Here is a tiny trained network, its code and every weight. The questions are about switching its units off for an input and a class, where a switched-off unit gives its printed mean instead of its output.

import numpy as np


def w(rows, s, z=0):
    codes = np.array(rows[::2]) - 128.0
    scale = np.full(codes.shape[1], s)
    scale[-1] = z or s
    return codes * scale


def f(y):
    return np.maximum(y, 0)


def log_softmax(a):
    a = a - a.max(-1, keepdims=True)
    return a - np.log(np.exp(a).sum(-1, keepdims=True))


def net(x, mask):
    res = np.array(x, float).reshape(1, 4) / 4 @ E
    y = f(res @ A[0][:, :-1].T + A[0][:, -1])
    res = res + np.where(mask, y, B[0][:, -1]) @ B[0][:, :-1]
    return log_softmax(res[-1] @ U[:, :-1].T + U[:, -1])


A, B = {}, {}
E = w([
[255,150,192],'x0',
[144,212,52],'x1',
[213,58,98],'x2',
[182,127,40],'x3',
],0.0059)
A[0] = w([
[237,82,65,52],'N0',
[149,137,100,92],'N1',
[202,148,96,121],'N2',
[162,21,200,1],'N3',
[2,187,152,59],'N4',
[29,47,63,47],'N5',
[190,171,57,73],'N6',
[51,185,120,161],'N7',
[94,83,67,32],'N8',
[129,125,91,49],'N9',
[169,157,82,58],'N10',
[13,103,138,237],'N11',
[148,33,33,124],'N12',
[232,143,91,144],'N13',
[52,90,67,90],'N14',
[181,122,202,9],'N15',
[221,85,251,106],'N16',
[150,167,77,147],'N17',
[161,135,116,132],'N18',
[147,90,213,104],'N19',
],0.0095,0.0044)
B[0] = w([
[153,217,101,181],'N0',
[120,147,115,139],'N1',
[123,189,122,171],'N2',
[212,93,151,158],'N3',
[98,155,218,212],'N4',
[79,51,72,184],'N5',
[95,174,88,168],'N6',
[103,81,161,210],'N7',
[124,99,80,145],'N8',
[125,117,106,132],'N9',
[105,158,101,147],'N10',
[175,5,142,253],'N11',
[155,82,58,188],'N12',
[108,221,133,195],'N13',
[122,62,87,180],'N14',
[147,98,78,147],'N15',
[209,108,140,203],'N16',
[90,155,143,171],'N17',
[121,152,128,149],'N18',
[167,89,148,168],'N19',
],0.031,0.007)
U = w([
[82,76,22,88],'0',
[1,162,119,96],'1',
[136,201,39,132],'2',
[217,119,138,107],'3',
[152,193,125,102],'4',
[104,108,136,250],'5',
[43,85,188,121],'6',
],0.0089,0.012)

Each question gives the input, the list of numbers given to net, and the class t.
The units are the neurons (one row each of A and B). Each row of codes is followed by its name. A weight is (code - 128) times the scale printed after its matrix; where a second scale follows, it is the last column's (A, B and U).
mask holds one flag per neuron, in row order. A switched-off neuron (its flag False) gives its mean, the last column of its row in B, instead of its output. The means were averaged over made-up inputs and are rounded, as every weight is.
A unit's drop is (log p(t) with every unit on - log p(t) with that unit switched off) / (log p(t) with every unit on - log p(t) with every unit switched off).
The circuit of an input: a set's keep is (log p(t) with only the set's units on - log p(t) with every unit switched off) / (log p(t) with every unit on - log p(t) with every unit switched off). Starting from the 12 units with the biggest drops (on a tie, the unit counted first), units are removed one at a time, each time the one whose removal leaves the highest keep (on an exact tie, the one counted first), for as long as the keep stays at least 0.8.
circuit, biggest first: the units of the circuit, biggest drop first
most important unit: the unit with the biggest drop
top k neurons: the k neurons with the biggest drops, biggest first
drop when u is switched off: that unit's drop, to one decimal
input [0,4,-2,4], class 2: most important unit	N4
input [2,-5,0,6], class 4: circuit, biggest first	(N11, N5)
input [1,5,-1,-3], class 6: circuit, biggest first	(N16, N12)
input [8,-4,-3,7], class 4: circuit, biggest first	(N11, N13)
input [3,7,-1,-3], class 2: top 2 neurons	(N4, N11)
input [2,-5,-7,-6], class 3: top 2 neurons	(N16, N19)
input [6,0,-7,-6], class 3: top 3 neurons	(N16, N5, N19)
input [7,5,-7,-3], class 1: top 2 neurons	(N11, N3)
input [7,1,-7,6], class 4: drop when N12 is switched off	0.3
input [-7,0,-1,-6], class 6: drop when N1 is switched off	0.0
input [-8,1,-1,-6], class 6: drop when N4 is switched off	1.0
